Each row comes from the steps of one walk. Every step used is in the known rows, and no mark comes twice. Write the walk behind each row, first mark first.
Known rows:
e/x/w/q/p/d: [ 0.18  0.65  0.05 -0.61  0.38  1.18  4.16  3.69 -2.26  1.24 -0.21 -4.27
  2.50 -2.18  0.39 -0.50 -2.43  0.56 -1.10  3.73 -1.17 -1.30 -0.23  0.06
  2.15 -2.31  0.65]
g/q/x/w: [-0.63  0.38  3.57 -0.49 -2.16  1.47  0.77  2.48 -1.56 -0.16 -1.72 -1.75
  0.80 -0.09  0.38  0.55  0.88  1.67  0.31  0.19 -2.96 -1.15 -4.21 -0.37
  0.32 -0.57  2.18]
q/e/p/d/w: [-0.22 -1.42 -2.80  0.31  3.56 -1.27  3.65 -1.38 -1.61 -0.30 -3.40 -6.36
 -2.22 -1.56 -1.01  0.85  3.07  0.75 -0.74  1.50 -0.65 -0.66 -1.34  1.51
  2.98 -2.71  0.01]
d/w/q: [-1.67  0.41 -3.24 -0.36  1.94 -0.18  1.14 -0.60 -0.17  0.89 -0.22 -2.43
 -1.76  0.22 -0.77 -0.34 -0.19 -2.31 -0.05  2.87 -0.71 -0.08  0.47  0.78
 -0.38 -0.78  0.37]
p/d/w/q: [-1.04 -0.19 -3.53  0.19  1.15 -0.54  4.31 -0.49 -1.32  0.79 -2.04 -3.23
 -1.73 -0.63 -0.98 -0.41  0.18 -1.50 -0.16  3.89 -1.63  0.33  0.94  0.26
 -0.64 -1.83 -0.11]
e/p/d/w/g/q: [-1.24  0.10 -2.13  2.08 -1.50 -0.27  4.26 -0.33 -3.82  0.50 -6.04 -6.41
 -2.63 -1.47 -0.25  0.27  1.66 -0.47 -0.26  2.70 -2.73 -1.31 -0.10  0.64
  0.17 -3.51  1.16]
g/w: [-1.06  0.06 -0.50 -0.45 -0.07 -0.23 -1.05  0.02 -0.68  0.40 -0.23 -3.55
 -1.73  0.01 -0.11 -0.22 -0.19 -0.55 -0.54 -0.02 -0.63 -0.17 -0.90 -0.37
  0.11 -0.58 -0.19]
w/q/x/g/p/d: [ 0.78  1.53 -1.48  0.97 -0.51  0.85  4.47 -1.20 -3.29  0.94 -4.13  0.70
  1.11 -0.17  0.55 -0.67  1.23  0.92 -0.19  3.42 -2.35 -0.94  0.97 -1.22
  0.79 -3.16  0.59]
g/p/d/w/q/e: [-0.91 -0.44 -3.21 -0.73  2.18 -0.09  4.35 -2.88 -1.40  1.24 -4.65 -1.51
 -1.67 -0.49 -0.89 -0.33  0.07 -0.63 -1.13  3.65 -1.11 -0.69 -0.45  1.20
  2.26 -3.41 -0.23]
p/d: [ 0.50 -0.60 -0.27  0.54 -0.67 -0.44  3.02  0.07 -1.32 -0.01 -1.89 -0.71
 -0.01 -0.62 -0.24 -0.04  0.28  0.69  0.05  1.09 -0.90  0.32  0.55 -0.55
 -0.32 -1.05 -0.44]
p/d/w/g: [-1.27 -0.23 -2.93  1.67 -3.47 -0.97  2.61  0.94 -2.95  0.82 -2.38 -5.55
 -2.41 -0.70 -0.51  0.15 -0.29 -1.07 -0.16  1.76 -1.63  0.99  0.25 -0.22
  0.02 -2.92 -0.13]
q/e/p: [ 0.54 -0.50 -0.80 -0.12  3.63  0.33  0.59 -1.49 -0.05 -0.40 -1.42 -3.20
 -0.15 -1.03  0.11  0.86  3.00  1.35 -1.23  0.04  0.48 -1.37 -1.78  1.31
  3.73 -0.67  0.10]
x/g/w/q/e: [-0.77  0.67 -2.55  0.05  2.80  0.98  0.41 -1.39 -0.74 -0.41 -3.17 -8.03
 -0.27  1.06 -0.24 -1.16  0.05 -0.09 -1.19  2.06 -0.07 -0.16 -0.43 -0.44
  2.72 -0.63  0.06]
q/p: [ 0.62  0.37 -0.52 -0.30 -1.61 -0.34  0.31  0.01 -0.50  0.66  3.23 -1.52
  0.60 -0.60  0.53 -0.03 -0.42  0.11 -0.09 -0.34  0.65 -0.39  0.06  0.08
  0.50 -0.84  0.26]
p/d/w: [-0.68 -0.90 -2.04  0.39 -0.08 -1.52  2.95  0.21 -1.62  0.16 -2.14 -3.11
 -2.12 -0.54 -1.08  0.00  0.00 -0.71  0.52  1.52 -1.13  0.83  0.20  0.10
 -0.69 -2.07 -0.23]
x/g/q: [ 0.36  0.39  0.92  1.24 -0.32  0.85  0.84 -0.50 -0.95 -1.54 -5.28 -2.02
  0.77  1.15 -0.35 -1.18 -0.95  0.57  1.21  0.74 -0.51 -0.42  1.05 -0.66
 -0.93 -0.22  0.94]
p/d/w/q/x: [-1.16  0.30 -3.31 -0.53 -0.35 -0.61  4.31 -0.42 -2.55  0.96 -0.04 -3.13
 -2.17 -1.07 -0.56  0.45  1.88 -0.32 -0.17  3.50 -2.35 -0.03 -1.13  0.05
  0.64 -2.39  0.83]
x/g/w: [-0.52  0.39 -0.94  0.98  0.43 -0.20 -1.14  0.47 -1.30 -0.58 -2.61 -5.88
 -0.56  0.91 -0.15 -0.90 -0.62 -0.44  0.26  0.11 -0.47  0.20  0.69 -1.60
 -0.12 -0.87 -0.16]
e/p/d/w/g: [-1.03 -0.09 -3.40  2.32 -0.87 -0.93  3.27  0.66 -3.38  1.14 -3.05 -6.71
 -2.36 -1.73 -0.17  0.84  2.15 -0.75 -0.78  2.27 -2.08 -0.52  0.51  0.21
  0.88 -3.57  0.14]
p/d/w/q/x/g: [-0.58  0.67 -3.73  0.91  0.05 -0.41  4.22  0.11 -3.05  0.13 -2.27 -5.54
 -1.06 -0.13 -0.68 -0.19  1.50 -0.04  0.55  3.64 -2.25  0.45  0.42 -0.84
  0.45 -2.76  0.90]
p/d/w/g/q/e: [-1.28 -0.68 -1.89  0.77 -3.30 -0.14  3.53 -1.26 -2.79 -0.38 -6.13 -7.02
 -2.58 -0.35 -0.79 -0.06 -0.21  0.57 -0.72  1.91 -1.56  0.27 -2.04  1.06
  2.22 -2.95  0.77]
w/g/q/e/p/d: [ 0.24 -0.03 -0.66  1.58 -1.21  0.92  4.44 -1.66 -2.88 -0.29 -6.65 -5.93
 -0.67 -1.54  0.41  0.35  2.69  2.14 -1.65  1.80 -1.61 -1.67 -1.69  0.93
  3.28 -2.34  0.94]

Write each row's walk:
[ 0.19  0.57 -0.67  1.70 -4.18  0.13  2.82 -0.38 -3.16  1.55 -4.24  0.61
 -0.13 -0.82  0.77 -0.04 -0.45  0.14 -0.88  1.54 -1.82 -0.44  0.87 -0.61
  0.30 -3.45 -0.47]  w/g/p/d
[ 0.44  0.99 -3.14  1.07 -0.57  0.02  3.69 -0.20 -2.80  0.81 -1.24 -8.14
  0.44 -0.12  0.26 -1.45 -0.61 -0.42 -0.41  3.27 -1.03 -0.20  1.98 -1.80
 -0.18 -2.39 -0.19]  x/g/w/q/p/d
[-0.88 -0.77 -3.76 -0.51  2.22 -0.39  4.28 -1.74 -0.95  0.25 -2.79 -5.20
 -1.77 -0.43 -1.16 -0.16  0.71 -0.36 -0.84  3.36 -0.80  0.36 -0.83  1.16
  2.20 -1.70 -0.09]  p/d/w/q/e
[-1.33  0.76 -1.82  0.67 -5.30 -0.15  0.78 -0.17 -2.45  0.85 -0.09 -5.86
 -1.95 -0.18  0.25 -0.41 -1.58 -1.21  0.04  0.91 -0.92 -0.57 -0.97  0.70
  0.27 -2.60  1.38]  d/w/g/q/p
[-1.09  0.05  2.30  0.88 -3.06  2.15  0.38  1.90 -1.35 -0.24 -4.67 -6.14
  0.79  0.30  0.41  0.09 -0.59  1.40 -1.33  0.42 -1.88 -0.65 -3.94  0.21
  2.35 -0.73  1.40]  x/w/g/q/e
[-1.48 -0.04 -1.64  1.56 -4.14 -0.36  3.65 -0.09 -3.22  0.31 -5.41 -5.13
 -2.62 -0.36 -0.58 -0.31 -0.87 -0.63  0.13  2.35 -2.37  0.13 -0.31  0.14
 -0.69 -2.81  0.83]  p/d/w/g/q
[-1.96  0.23 -2.73  1.03 -2.87 -0.64 -0.42  0.82 -1.62  0.89 -0.39 -4.75
 -2.39  0.06 -0.09  0.22 -0.69 -1.79 -0.18  0.76 -0.93  0.75 -0.33  0.25
  0.36 -1.95  0.25]  d/w/g
[ 0.41  0.82 -0.33  0.76 -1.02  0.23 -0.05  0.59 -1.72 -0.87 -0.19 -2.32
  0.70  0.36  0.44  0.14  1.35  1.36  0.69 -0.35 -0.75  0.18 -0.77 -1.20
  1.12 -1.08  0.88]  q/x/g
[-0.65  0.05 -3.95  0.81  3.93 -0.50  5.01 -0.80 -1.98  1.03 -2.77 -4.46
 -1.88 -1.62 -0.65  0.17  2.65 -1.27 -0.47  4.31 -1.76 -1.14  1.26  0.83
  0.18 -2.25  0.25]  e/p/d/w/q
[ 1.03  0.53 -2.25  0.18 -1.07  0.11  4.90 -0.58 -1.56  1.31  1.42 -2.17
  1.05 -1.16  0.43 -0.61  0.14  0.16 -0.66  3.12 -0.56 -0.57  1.24 -0.28
  0.19 -1.40 -0.01]  w/q/p/d
[-0.74  1.22 -2.44 -0.93 -0.40  0.38  0.89 -0.68 -0.98  1.79  2.94 -5.10
 -0.53 -0.45  0.66 -0.70 -0.41 -1.40 -1.19  1.90 -0.28 -1.05 -0.10 -0.10
  0.55 -1.22  0.31]  g/w/q/p
[-0.79  0.16  1.74  1.38 -0.40  2.26  0.90  1.64 -1.85 -0.03 -5.40 -7.38
  0.64 -0.76  0.70  0.64  1.97  1.52 -1.77  0.90 -2.09 -2.01 -3.76  0.74
  3.26 -1.33  1.68]  x/w/g/q/e/p
[-0.38  0.74  1.58  1.48 -5.60  0.97  2.50  3.08 -4.38  1.89 -2.86 -1.51
  0.88 -1.20  1.21  0.99  0.92  1.42 -1.11  1.25 -4.12 -0.74 -2.88 -1.52
  1.41 -4.10  0.78]  q/x/w/g/p/d
[ 0.36  1.15 -2.01 -0.55 -0.46  0.55  1.75 -0.77 -0.22  1.32  3.34 -1.61
  0.98 -0.44  0.64 -0.44 -0.29 -0.71 -0.84  2.10  0.25 -0.98  0.75  0.25
  0.35 -0.51  0.35]  w/q/p
[-0.01 -0.80 -2.51  0.22 -1.79 -1.77  3.17  0.11 -2.17  0.73  1.29 -4.64
 -1.44 -1.01 -0.51 -0.10 -0.39 -0.61  0.50  1.26 -0.49  0.33  0.42  0.21
 -0.24 -2.75 -0.03]  q/p/d/w
[-1.40  0.94 -2.06 -0.67  1.34  0.67  0.58 -0.72 -0.48  1.16 -0.34 -3.56
 -1.16  0.04 -0.05 -0.74 -0.07 -1.51 -1.03  2.23 -0.99 -0.68 -0.08 -0.25
 -0.03 -0.31  0.10]  g/w/q
[ 0.55  0.24 -0.13  0.63 -0.93  0.83  4.46  2.71 -1.77  1.61  0.56 -4.37
  2.48 -1.07  0.43 -0.29 -0.19  0.32 -0.72  3.19 -1.93 -0.54 -0.17 -1.09
 -0.17 -1.35  0.40]  x/w/q/p/d
[ 0.64 -0.20  0.31  0.51 -0.69 -0.27  3.13 -1.23 -1.79  0.91 -3.91  3.12
  0.25 -0.69  0.08 -0.14 -0.32  0.40 -0.20  1.27 -1.22 -0.59  0.90 -0.30
 -0.21 -2.55 -0.44]  g/p/d
[-1.11  1.63 -2.19 -0.18  3.21  1.22 -0.06  0.92 -1.71 -0.03 -3.51 -6.01
 -0.22 -0.25 -0.06 -1.58 -2.58 -1.18 -0.67  3.05 -0.09 -0.95  1.26 -0.31
  2.32 -1.53  0.36]  e/x/g/w/q
[-0.34  1.40 -1.34 -1.00 -0.26  1.00  1.64 -0.50 -0.77  0.90  1.93 -0.03
 -0.06 -0.53  0.49  0.42  1.89  0.36 -0.70  2.01 -1.17 -0.77 -1.55  0.09
  1.16 -0.38  1.05]  w/q/x
[-0.68 -0.05  0.45 -0.57  2.40  1.84  1.06  1.71  0.41  0.35 -1.39 -4.31
  1.68  0.13  0.11  0.06  0.42  0.54 -1.54  2.01 -0.98 -0.36 -2.58  0.27
  2.43  0.31  0.63]  x/w/q/e
[-1.05  0.59 -2.78 -0.63 -0.34 -0.33  4.42 -1.61 -2.87  1.96 -1.98  0.61
 -1.89 -1.03 -0.25  0.21  1.33 -0.62 -0.45  3.58 -2.82 -0.88 -0.95  0.36
  0.65 -4.02  0.83]  g/p/d/w/q/x
[-0.21  0.22 -1.68 -0.98  2.25  1.19  1.46 -1.89  0.70  0.27 -0.77 -2.08
  0.29  0.10 -0.09 -0.26  0.71  0.33 -1.52  1.83  0.46 -0.35 -1.21  1.07
  2.75  0.13  0.22]  w/q/e
[ 1.13  0.17 -0.19  1.95 -0.25 -0.11  2.94 -0.62 -2.35 -0.01 -6.17  0.59
  1.23  0.30  0.04 -0.83 -0.71  0.77  0.59  1.39 -1.17 -0.14  2.54 -1.39
 -0.37 -2.95 -0.56]  x/g/p/d
[ 0.45  1.07  0.30  0.65 -1.10  0.45 -0.07 -0.62 -2.15  0.26 -2.12  1.40
  0.77  0.51  0.72 -0.01  0.70  0.99  0.36 -0.07 -1.08 -0.86 -0.34 -0.99
  1.25 -2.69  0.83]  q/x/g/p
[-0.70  1.36  0.50  0.34 -5.63  1.21  0.75 -0.17 -2.69  0.32 -1.36 -1.94
 -0.90 -0.38  0.95  0.45  0.92  1.07 -0.52  0.37 -2.07 -0.91 -2.91 -0.03
  1.17 -1.57  2.00]  w/g/q/x
[-1.55 -0.30 -3.41 -1.07  2.84  0.05  1.27 -1.73  0.32  0.25 -0.80 -4.42
 -1.82  0.12 -0.94 -0.10  0.24 -0.97 -0.97  2.37  0.08  0.02 -1.38  1.67
  2.52 -0.79  0.36]  d/w/q/e
[-0.65  0.92  0.27  1.04 -4.14  1.08  0.64 -0.22 -1.56  0.13 -3.41 -2.13
 -0.47  0.03  0.42 -0.50 -0.71  0.06 -0.37  0.78 -1.25 -0.59 -0.63 -0.05
 -0.01 -0.84  1.05]  w/g/q
[-0.15  0.67  1.42 -0.91 -2.24  0.80  1.17 -0.96 -1.37 -0.35 -0.95  0.48
 -0.67 -0.18  0.30  0.27  1.19  1.39  0.28  0.14 -1.47 -1.21 -2.88  0.25
  0.65 -0.61  1.89]  g/q/x
[-0.38 -0.84 -2.53  0.93  2.52 -1.42  3.49  0.00 -2.11  0.36 -2.64 -4.26
 -2.19 -1.55 -0.79  0.69  2.50 -0.46  0.10  1.90 -1.49 -0.70  0.56  0.58
  0.28 -2.64 -0.06]  e/p/d/w
[ 0.15  0.35  1.65  1.83 -6.42  1.16  3.75  3.24 -3.54  0.99 -2.61 -6.34
  1.46 -0.85  0.91 -0.26 -1.18  1.12 -0.50  1.59 -2.81 -0.76 -1.49 -1.01
 -0.22 -2.59  1.23]  x/w/g/q/p/d
[-1.15  1.19 -3.59  0.34  0.83  0.07  1.05 -0.06 -1.90  0.00 -0.47 -4.89
 -1.13  0.67 -0.31 -0.12  1.13 -0.87  0.59  2.68 -1.40  0.14 -0.17 -0.39
  0.76 -1.85  1.24]  d/w/q/x/g
[ 0.25  1.04  0.20  0.34  1.78  0.78 -0.50  0.24 -1.61 -0.31 -5.07  1.40
  1.28 -0.16  0.18 -1.06 -3.14  0.03  0.27  0.94  0.57 -1.17  1.92  0.15
  2.41 -2.99  0.19]  e/x/g/p
[-1.23 -0.07 -3.95 -0.56  5.56  0.16  1.85 -2.08 -0.22  0.50 -1.66 -5.78
 -1.74 -0.76 -0.59  0.50  2.81 -0.96 -1.29  2.88 -0.18 -1.46 -1.21  2.17
  3.37 -1.41  0.62]  d/w/q/e/p
[-1.25  0.47 -3.62 -0.67  4.66  0.59  0.68 -0.22 -0.87 -0.92 -3.90 -6.82
 -0.63  0.05 -1.03 -1.09 -2.24 -0.76 -0.45  3.31  1.03 -0.25  0.14  1.62
  4.71 -2.11  0.72]  d/w/q/e/x/g
[-1.33 -0.41 -3.58 -1.59  3.50  0.03  3.98 -0.71 -1.59  0.00 -3.50 -5.01
 -1.69 -1.62 -1.24 -0.52 -1.48 -0.23 -1.17  4.03  0.02 -0.40 -0.92  2.31
  4.67 -2.58  0.20]  p/d/w/q/e/x
[-0.56  0.08 -3.47  1.50 -5.29 -1.27  2.88  0.79 -3.31  1.48  0.94 -6.92
 -1.65 -1.14  0.03  0.17 -0.69 -0.89 -0.34  1.59 -0.99  0.55  0.32 -0.19
  0.45 -3.78  0.12]  q/p/d/w/g
[-1.79  0.15 -3.23 -2.24  4.15  0.57  0.90 -0.89 -0.29  0.00 -1.67 -4.49
 -1.67 -0.81 -1.01 -0.44 -1.72 -0.90 -1.27  3.08  0.91 -0.75 -1.33  2.64
  4.96 -1.74  0.63]  d/w/q/e/x
[-0.98  0.61 -3.80 -0.58  0.20 -0.55  1.45 -0.57 -0.66  1.51  3.22 -4.05
 -1.02 -0.33 -0.22 -0.50 -0.69 -2.13 -0.26  2.54  0.01 -0.42  0.46  0.87
  0.11 -1.56  0.64]  d/w/q/p
[-0.40  0.87 -3.08  0.53  5.45  1.07  0.85 -1.65 -1.08 -0.19 -3.88 -9.17
 -0.42  0.00  0.04 -0.58  2.56  0.03 -1.53  2.47 -0.37 -1.63 -0.20 -0.03
  3.51 -1.20  0.44]  x/g/w/q/e/p
[ 0.20 -0.40 -0.37  0.67  4.37  1.51  4.84  1.36 -1.34  0.52 -3.93 -6.17
  1.53 -1.53 -0.01  0.73  3.18  1.46 -1.82  3.57 -2.15 -1.57 -1.83  0.37
  2.91 -1.22  0.44]  x/w/q/e/p/d
[ 0.52 -0.13  0.66  0.56  0.66  1.08  0.76 -1.71 -0.41 -2.06 -5.91 -3.92
  0.69  1.32 -0.41 -1.05 -0.42  1.72  0.34  0.24  0.28 -0.37 -0.87  0.13
  2.02 -0.16  0.90]  x/g/q/e
[-1.17  0.62  2.44  1.41 -4.00  1.87  0.29  3.25 -1.84  0.33 -4.02 -4.29
  0.79  0.25  0.65 -0.11 -1.08  0.22 -0.47  0.86 -2.64 -0.55 -2.16 -0.73
 -0.24 -0.84  1.44]  x/w/g/q
[-2.04  0.52 -1.37  0.90 -3.53  0.16  0.44 -0.14 -1.97  0.27 -3.52 -4.57
 -2.57  0.32 -0.23 -0.47 -1.09 -1.27  0.19  1.28 -1.50 -0.18 -0.88  0.64
 -0.43 -1.96  1.26]  d/w/g/q
[-0.16  0.72 -2.65 -0.41 -1.11 -0.19  3.91 -0.71 -2.14  1.72  0.96 -5.74
 -0.55 -1.18  0.26 -0.80 -0.20 -0.67 -1.13  2.98 -1.14 -0.69  0.47 -0.84
  0.04 -2.05 -0.20]  g/w/q/p/d
[ 1.05 -0.07 -0.10  0.22  2.08  0.44  2.55 -0.90 -2.56 -0.87 -7.67 -1.23
  1.30 -0.86 -0.21 -0.96 -2.40  1.87 -0.71  1.81  0.33 -0.85  0.62  0.44
  4.91 -3.86 -0.23]  q/e/x/g/p/d
[-0.77  0.08  2.09 -0.66  1.42  1.22 -0.78  4.35 -0.77 -0.11 -1.53 -2.21
  1.55 -1.08  0.06  0.10 -2.49  0.42 -0.40  0.77 -0.62 -0.89 -1.47  0.30
  2.29 -0.93  0.63]  e/x/w
[ 0.53  0.27  0.14 -0.50  2.70  0.95 -0.48 -0.88 -1.22 -0.80 -5.56 -0.65
  1.22 -0.16  0.00 -0.94 -2.62  1.25 -0.65  0.60  1.22 -1.06 -0.04  1.00
  5.18 -2.89  0.11]  q/e/x/g/p
[ 0.21  0.68 -0.33  0.36  1.84  0.52 -0.46  1.50 -1.27 -1.29 -3.13 -2.32
  1.11 -0.23 -0.06 -0.91 -2.52  0.33  0.48  0.80  0.91 -0.31  1.48 -0.01
  2.27 -1.15  0.23]  e/x/g
[ 1.30 -0.32 -0.78  0.30 -2.43 -0.69  3.32  0.07 -1.72  0.50  1.50 -2.18
  0.72 -1.28  0.40 -0.05 -0.17  0.92 -0.12  0.68 -0.20 -0.22  0.53 -0.44
  0.08 -1.65 -0.18]  q/p/d
